Below is a small trained network, with its code and all its weights. Each question gives an input and a target symbol and asks what happens when units are switched off, that is, made to give their printed mean instead of their output.

import numpy as np


def w(rows, s, z=0):
    codes = np.array(rows[::2]) - 128.0
    scale = np.full(codes.shape[1], s)
    scale[-1] = z or s
    return codes * scale


def f(y):
    return y / 2 * (1 + np.tanh(0.7978845608 * (y + 0.044715 * y**3)))


def softmax(a):
    e = np.exp(a - a.max(-1, keepdims=True))
    return e / e.sum(-1, keepdims=True)


def log_softmax(a):
    a = a - a.max(-1, keepdims=True)
    return a - np.log(np.exp(a).sum(-1, keepdims=True))


def net(x, mask):
    ids = ['αβγεηθξτφω'.index(c) for c in x.split()]
    T = len(ids)
    res = E[ids] + P[:T]
    u = 0
    for l in range(2):
        q, k, v = (res @ M[l].T for M in (Q, K, V))
        z = softmax(np.where(np.tri(T) > 0, q @ k.T / 3**0.5, -1e9)) @ v
        res = res + np.where(mask[u], z, O[l][:, -1]) @ O[l][:, :-1]
        u += 1
        y = f(res @ A[l][:, :-1].T + A[l][:, -1])
        res = res + np.where(mask[u : u + 8], y, B[l][:, -1]) @ B[l][:, :-1]
        u += 8
    return log_softmax(res[-1] @ U[:, :-1].T + U[:, -1])


Q, K, V, O, A, B = {}, {}, {}, {}, {}, {}
E = w([
[180,173,148],'α',
[94,65,34],'β',
[136,185,157],'γ',
[144,123,91],'ε',
[241,167,136],'η',
[254,130,97],'θ',
[147,137,104],'ξ',
[201,224,198],'τ',
[72,141,105],'φ',
[186,75,49],'ω',
],0.0086)
P = w([
[124,169,126],'0',
[169,27,160],'1',
[210,117,62],'2',
[166,6,177],'3',
[111,159,36],'4',
[146,24,172],'5',
[231,209,75],'6',
[132,37,197],'7',
],0.013)
Q[0] = w([
[254,112,89],'0.h0',
[142,200,44],'0.h0',
[129,242,54],'0.h0',
],0.007)
K[0] = w([
[83,221,114],'0.h0',
[201,222,27],'0.h0',
[95,177,2],'0.h0',
],0.0081)
V[0] = w([
[30,71,132],'0.h0',
[240,39,122],'0.h0',
[130,255,231],'0.h0',
],0.0088)
O[0] = w([
[252,165,112,80],'0.h0',
[116,98,214,255],'0.h0',
[83,45,34,31],'0.h0',
],0.012,0.0048)
A[0] = w([
[190,148,100,125],'0.n0',
[126,83,75,87],'0.n1',
[194,146,63,163],'0.n2',
[79,234,131,177],'0.n3',
[140,154,173,134],'0.n4',
[99,159,155,146],'0.n5',
[124,69,178,60],'0.n6',
[10,100,160,253],'0.n7',
],0.014,0.0058)
B[0] = w([
[7,169,147,142],'0.n0',
[108,79,115,139],'0.n1',
[7,203,152,167],'0.n2',
[188,190,188,186],'0.n3',
[98,48,191,227],'0.n4',
[218,31,151,156],'0.n5',
[58,253,189,253],'0.n6',
[240,130,122,230],'0.n7',
],0.0058,0.0074)
Q[1] = w([
[142,111,110],'1.h0',
[148,2,198],'1.h0',
[70,108,171],'1.h0',
],0.0093)
K[1] = w([
[77,154,172],'1.h0',
[122,68,25],'1.h0',
[73,118,3],'1.h0',
],0.0048)
V[1] = w([
[27,139,70],'1.h0',
[200,194,238],'1.h0',
[45,254,128],'1.h0',
],0.0087)
O[1] = w([
[48,36,137,85],'1.h0',
[179,255,90,253],'1.h0',
[6,165,147,197],'1.h0',
],0.0067,0.0041)
A[1] = w([
[172,113,129,98],'1.n0',
[127,81,81,172],'1.n1',
[156,58,165,1],'1.n2',
[140,112,143,98],'1.n3',
[147,64,199,43],'1.n4',
[139,61,107,160],'1.n5',
[164,161,5,27],'1.n6',
[75,161,100,87],'1.n7',
],0.014,0.0039)
B[1] = w([
[220,141,55,144],'1.n0',
[135,185,163,141],'1.n1',
[155,125,37,197],'1.n2',
[100,155,112,146],'1.n3',
[90,155,50,250],'1.n4',
[66,92,157,154],'1.n5',
[16,1,127,197],'1.n6',
[147,229,64,148],'1.n7',
],0.0084,0.018)
U = w([
[109,92,40,2],'α',
[218,165,38,89],'β',
[2,73,192,83],'γ',
[85,178,88,171],'ε',
[81,79,102,82],'η',
[164,92,87,201],'θ',
[95,157,232,192],'ξ',
[111,135,139,220],'τ',
[227,198,112,107],'φ',
[170,244,150,95],'ω',
],0.01,0.007)

Each question gives the input, a string of symbols that net reads in full, and the target symbol t.
The units are the heads (3 rows each of Q, K, V and O) and the neurons (one row each of A and B). Each row of codes is followed by its name. A weight is (code - 128) times the scale printed after its matrix; where a second scale follows, it is the last column's (O, A, B and U).
mask holds one flag per unit, layer by layer, with each layer's heads first. A switched-off unit (its flag False) gives its mean, the last column of its rows in O or B, instead of its output. The means were averaged over made-up inputs and are rounded, as every weight is.
A unit's drop is (log p(t) with every unit on - log p(t) with that unit switched off) / (log p(t) with every unit on - log p(t) with every unit switched off).
The circuit of an input: a set's keep is (log p(t) with only the set's units on - log p(t) with every unit switched off) / (log p(t) with every unit on - log p(t) with every unit switched off). Starting from the 12 units with the biggest drops (on a tie, the unit counted first), units are removed one at a time, each time the one whose removal leaves the highest keep (on an exact tie, the one counted first), for as long as the keep stays at least 0.8.
units of the circuit, in order: the units of the circuit, biggest drop first
unit that matters most: the unit with the biggest drop
top k neurons: the k neurons with the biggest drops, biggest first
top k neurons in layer l: the k neurons of layer l with the biggest drops, biggest first
input φ φ ε β φ α α α, target γ: top neuron => [0.n2]
input φ φ η, target ε: top 4 neurons => [0.n2, 0.n0, 1.n7, 0.n7]
input η ω τ β, target β: top 2 neurons => [0.n7, 1.n2]
input φ ε θ ω φ φ η, target ε: units of the circuit, in order => [1.n6, 0.h0, 1.h0, 0.n2]
input τ ω τ β, target α: units of the circuit, in order => [0.h0, 1.h0, 1.n2, 1.n4]
input φ φ γ ξ, target γ: top 4 neurons in layer 0 => [0.n7, 0.n2, 0.n4, 0.n5]
input φ φ ω η, target γ: top 3 neurons => [0.n2, 0.n7, 0.n0]
input θ ε φ ω, target φ: units of the circuit, in order => [1.h0, 1.n6]
input φ φ ω ω φ ω φ τ, target γ: units of the circuit, in order => [0.h0, 1.h0, 0.n2]
input β β ω θ γ β β ξ, target ξ: top 3 neurons => [1.n6, 0.n6, 0.n3]
input ω α φ η ω φ γ α, target ω: units of the circuit, in order => [1.n6, 1.h0]
input η φ φ ε φ φ α, target ε: units of the circuit, in order => [0.h0, 1.n6, 1.h0, 0.n2]
input β φ τ, target ω: top 2 neurons in layer 0 => [0.n7, 0.n0]
input α γ γ ε φ η τ, target ε: unit that matters most => 0.h0
input τ α φ φ β φ ξ θ, target α: units of the circuit, in order => [1.h0, 0.h0, 1.n2, 1.n4]
input θ ξ γ η, target φ: top 3 neurons in layer 0 => [0.n7, 0.n6, 0.n2]
input ω ω α γ τ φ α, target α: top 2 neurons => [1.n6, 1.n0]
input α β α β β ω θ, target ω: top 2 neurons in layer 0 => [0.n7, 0.n0]
input φ φ φ α, target γ: units of the circuit, in order => [0.h0, 1.h0]
input τ β τ, target α: top 3 neurons => [0.n7, 0.n6, 1.n5]
input β φ φ φ β φ, target ξ: top 2 neurons in layer 1 => [1.n2, 1.n6]
input β θ θ, target ω: unit that matters most => 1.h0
input β β ω α, target ξ: top 3 neurons => [1.n6, 0.n6, 0.n3]
input η ε φ, target θ: top 2 neurons => [0.n7, 1.n6]
input ω φ η τ α ε, target ω: units of the circuit, in order => [1.h0, 1.n6]
